Here is a tiny trained network, its code and every weight. The questions are about switching its units off for an input and a target symbol, where a switched-off unit gives its printed mean instead of its output.

import numpy as np


def w(rows, s, z=0):
    codes = np.array(rows[::2]) - 128.0
    scale = np.full(codes.shape[1], s)
    scale[-1] = z or s
    return codes * scale


def norm(h):
    return h / np.sqrt((h * h).mean(-1, keepdims=True) + 1e-5)


def f(y):
    return y / 2 * (1 + np.tanh(0.7978845608 * (y + 0.044715 * y**3)))


def softmax(a):
    e = np.exp(a - a.max(-1, keepdims=True))
    return e / e.sum(-1, keepdims=True)


def log_softmax(a):
    a = a - a.max(-1, keepdims=True)
    return a - np.log(np.exp(a).sum(-1, keepdims=True))


def net(x, mask):
    ids = ['αθλμπστφ'.index(c) for c in x.split()]
    T = len(ids)
    res = E[ids] + P[:T]
    u = 0
    for l in range(2):
        r = norm(res)
        for j in range(2):
            rows = slice(4 * j, 4 * j + 4)
            q, k, v = (r @ M[l][rows].T for M in (Q, K, V))
            z = softmax(np.where(np.tri(T) > 0, q @ k.T / 4**0.5, -1e9)) @ v
            o = O[l][rows]
            res = res + np.where(mask[u + j], z, o[:, -1]) @ o[:, :-1]
        u += 2
        y = f(norm(res) @ A[l][:, :-1].T + A[l][:, -1])
        res = res + np.where(mask[u : u + 8], y, B[l][:, -1]) @ B[l][:, :-1]
        u += 8
    return log_softmax(norm(res)[-1] @ U[:, :-1].T + U[:, -1])


Q, K, V, O, A, B = {}, {}, {}, {}, {}, {}
E = w([
[76,79,102],'α',
[129,173,119],'θ',
[214,252,183],'λ',
[106,128,143],'μ',
[119,89,250],'π',
[171,107,103],'σ',
[247,135,177],'τ',
[136,236,51],'φ',
],0.012)
P = w([
[191,181,176],'0',
[138,35,120],'1',
[179,139,156],'2',
[102,182,127],'3',
[178,145,160],'4',
[157,7,123],'5',
],0.012)
Q[0] = w([
[26,26,132],'0.h1',
[247,164,245],'0.h1',
[109,140,83],'0.h1',
[92,128,141],'0.h1',
[56,130,48],'0.h2',
[158,151,113],'0.h2',
[154,116,168],'0.h2',
[144,8,80],'0.h2',
],0.011)
K[0] = w([
[59,39,164],'0.h1',
[208,129,189],'0.h1',
[6,106,147],'0.h1',
[111,107,158],'0.h1',
[133,140,56],'0.h2',
[114,150,203],'0.h2',
[62,172,201],'0.h2',
[122,37,116],'0.h2',
],0.011)
V[0] = w([
[159,216,126],'0.h1',
[151,173,64],'0.h1',
[192,11,138],'0.h1',
[194,59,255],'0.h1',
[83,70,104],'0.h2',
[168,102,41],'0.h2',
[8,128,94],'0.h2',
[117,93,183],'0.h2',
],0.0079)
O[0] = w([
[243,74,251,202],'0.h1',
[153,124,22,137],'0.h1',
[222,169,235,137],'0.h1',
[100,180,82,230],'0.h1',
[95,186,136,48],'0.h2',
[133,220,115,97],'0.h2',
[144,171,118,2],'0.h2',
[111,163,123,137],'0.h2',
],0.0028,0.0067)
A[0] = w([
[65,142,60,205],'0.n1',
[42,131,138,101],'0.n2',
[146,227,61,83],'0.n3',
[117,175,123,251],'0.n4',
[190,99,163,152],'0.n5',
[62,77,93,103],'0.n6',
[59,133,11,139],'0.n7',
[151,95,7,151],'0.n8',
],0.015,0.0026)
B[0] = w([
[185,118,84,140],'0.n1',
[23,148,98,135],'0.n2',
[72,198,31,179],'0.n3',
[88,160,37,162],'0.n4',
[67,108,59,254],'0.n5',
[6,106,83,140],'0.n6',
[254,84,238,149],'0.n7',
[145,139,20,153],'0.n8',
],0.0082,0.0085)
Q[1] = w([
[163,170,60],'1.h1',
[112,79,6],'1.h1',
[47,162,105],'1.h1',
[139,98,246],'1.h1',
[171,128,120],'1.h2',
[3,68,20],'1.h2',
[135,22,2],'1.h2',
[191,107,103],'1.h2',
],0.0087)
K[1] = w([
[115,57,63],'1.h1',
[70,87,93],'1.h1',
[48,157,125],'1.h1',
[206,144,227],'1.h1',
[179,54,137],'1.h2',
[11,42,49],'1.h2',
[96,22,15],'1.h2',
[217,185,62],'1.h2',
],0.011)
V[1] = w([
[149,31,179],'1.h1',
[115,82,168],'1.h1',
[97,248,145],'1.h1',
[122,46,15],'1.h1',
[115,165,90],'1.h2',
[83,60,35],'1.h2',
[53,2,162],'1.h2',
[204,69,90],'1.h2',
],0.0078)
O[1] = w([
[63,73,76,67],'1.h1',
[193,57,112,67],'1.h1',
[77,4,105,103],'1.h1',
[141,160,87,254],'1.h1',
[81,223,174,165],'1.h2',
[49,121,140,189],'1.h2',
[118,134,194,27],'1.h2',
[141,90,107,210],'1.h2',
],0.0036,0.0035)
A[1] = w([
[161,178,45,156],'1.n1',
[192,130,115,3],'1.n2',
[103,193,121,114],'1.n3',
[245,166,202,96],'1.n4',
[121,114,195,67],'1.n5',
[139,179,183,68],'1.n6',
[200,105,136,71],'1.n7',
[173,165,155,89],'1.n8',
],0.011,0.0057)
B[1] = w([
[154,79,211,253],'1.n1',
[107,84,131,125],'1.n2',
[69,100,214,163],'1.n3',
[86,158,27,183],'1.n4',
[131,54,2,119],'1.n5',
[212,73,176,121],'1.n6',
[59,69,174,143],'1.n7',
[120,55,65,136],'1.n8',
],0.0091,0.0076)
U = w([
[21,152,136,80],'α',
[100,110,219,137],'θ',
[252,173,88,86],'λ',
[61,125,81,110],'μ',
[137,121,126,250],'π',
[206,101,170,122],'σ',
[170,137,36,80],'τ',
[106,176,39,117],'φ',
],0.023,0.012)

Each question gives the input, a string of symbols that net reads in full, and the target symbol t.
The units are the heads (4 rows each of Q, K, V and O) and the neurons (one row each of A and B). Each row of codes is followed by its name. A weight is (code - 128) times the scale printed after its matrix; where a second scale follows, it is the last column's (O, A, B and U).
mask holds one flag per unit, layer by layer, with each layer's heads first. A switched-off unit (its flag False) gives its mean, the last column of its rows in O or B, instead of its output. The means were averaged over made-up inputs and are rounded, as every weight is.
A unit's drop is (log p(t) with every unit on - log p(t) with that unit switched off) / (log p(t) with every unit on - log p(t) with every unit switched off).
The circuit of an input: a set's keep is (log p(t) with only the set's units on - log p(t) with every unit switched off) / (log p(t) with every unit on - log p(t) with every unit switched off). Starting from the 12 units with the biggest drops (on a tie, the unit counted first), units are removed one at a time, each time the one whose removal leaves the highest keep (on an exact tie, the one counted first), for as long as the keep stays at least 0.8.
circuit, biggest first: the units of the circuit, biggest drop first
unit that matters most: the unit with the biggest drop
top k neurons: the k neurons with the biggest drops, biggest first
top k neurons in layer l: the k neurons of layer l with the biggest drops, biggest first
heads that matter: for each layer, one digit per head in row order, 1 if its drop is at least 0.15 and else 0, layers parted by /
drop when u is switched off: that unit's drop, to one decimal
input λ φ α τ, target σ: heads that matter	00 / 01
input α μ θ π θ λ, target π: circuit, biggest first	(0.n3, 0.n5)
input λ α τ π λ μ, target α: unit that matters most	0.h1
input λ λ α λ τ θ, target φ: top 4 neurons	(0.n7, 0.n8, 0.n5, 1.n7)
input λ λ λ σ, target τ: circuit, biggest first	(0.n8, 1.n1, 1.n4)
input θ λ λ α λ λ, target π: top 3 neurons	(0.n3, 1.n7, 0.n5)
input θ π λ σ, target τ: heads that matter	10 / 00
input λ λ α, target α: heads that matter	00 / 00
input μ φ π τ, target σ: top 4 neurons	(0.n5, 0.n7, 1.n1, 0.n3)
input λ σ λ θ π, target π: top 2 neurons	(1.n5, 1.n1)
input α λ λ θ λ μ, target α: top 2 neurons	(1.n1, 0.n7)
input τ α μ λ α θ, target φ: top 2 neurons	(0.n8, 0.n7)
input λ π π λ φ φ, target λ: top 2 neurons	(0.n7, 0.n8)
input θ φ α σ τ, target τ: circuit, biggest first	(1.n4)
input τ μ τ, target τ: top 2 neurons	(1.n4, 1.n1)
input λ θ θ λ σ, target σ: top 2 neurons	(1.n4, 0.n5)
input θ τ π θ σ, target σ: top 2 neurons in layer 1	(1.n4, 1.n3)
input θ λ θ, target θ: drop when 0.n5 is switched off	0.1
input λ π π, target π: drop when 1.h1 is switched off	0.5
input μ α α, target α: top neuron in layer 1	(1.n3)
input α α λ λ α φ, target λ: top 2 neurons in layer 0	(0.n7, 0.n5)
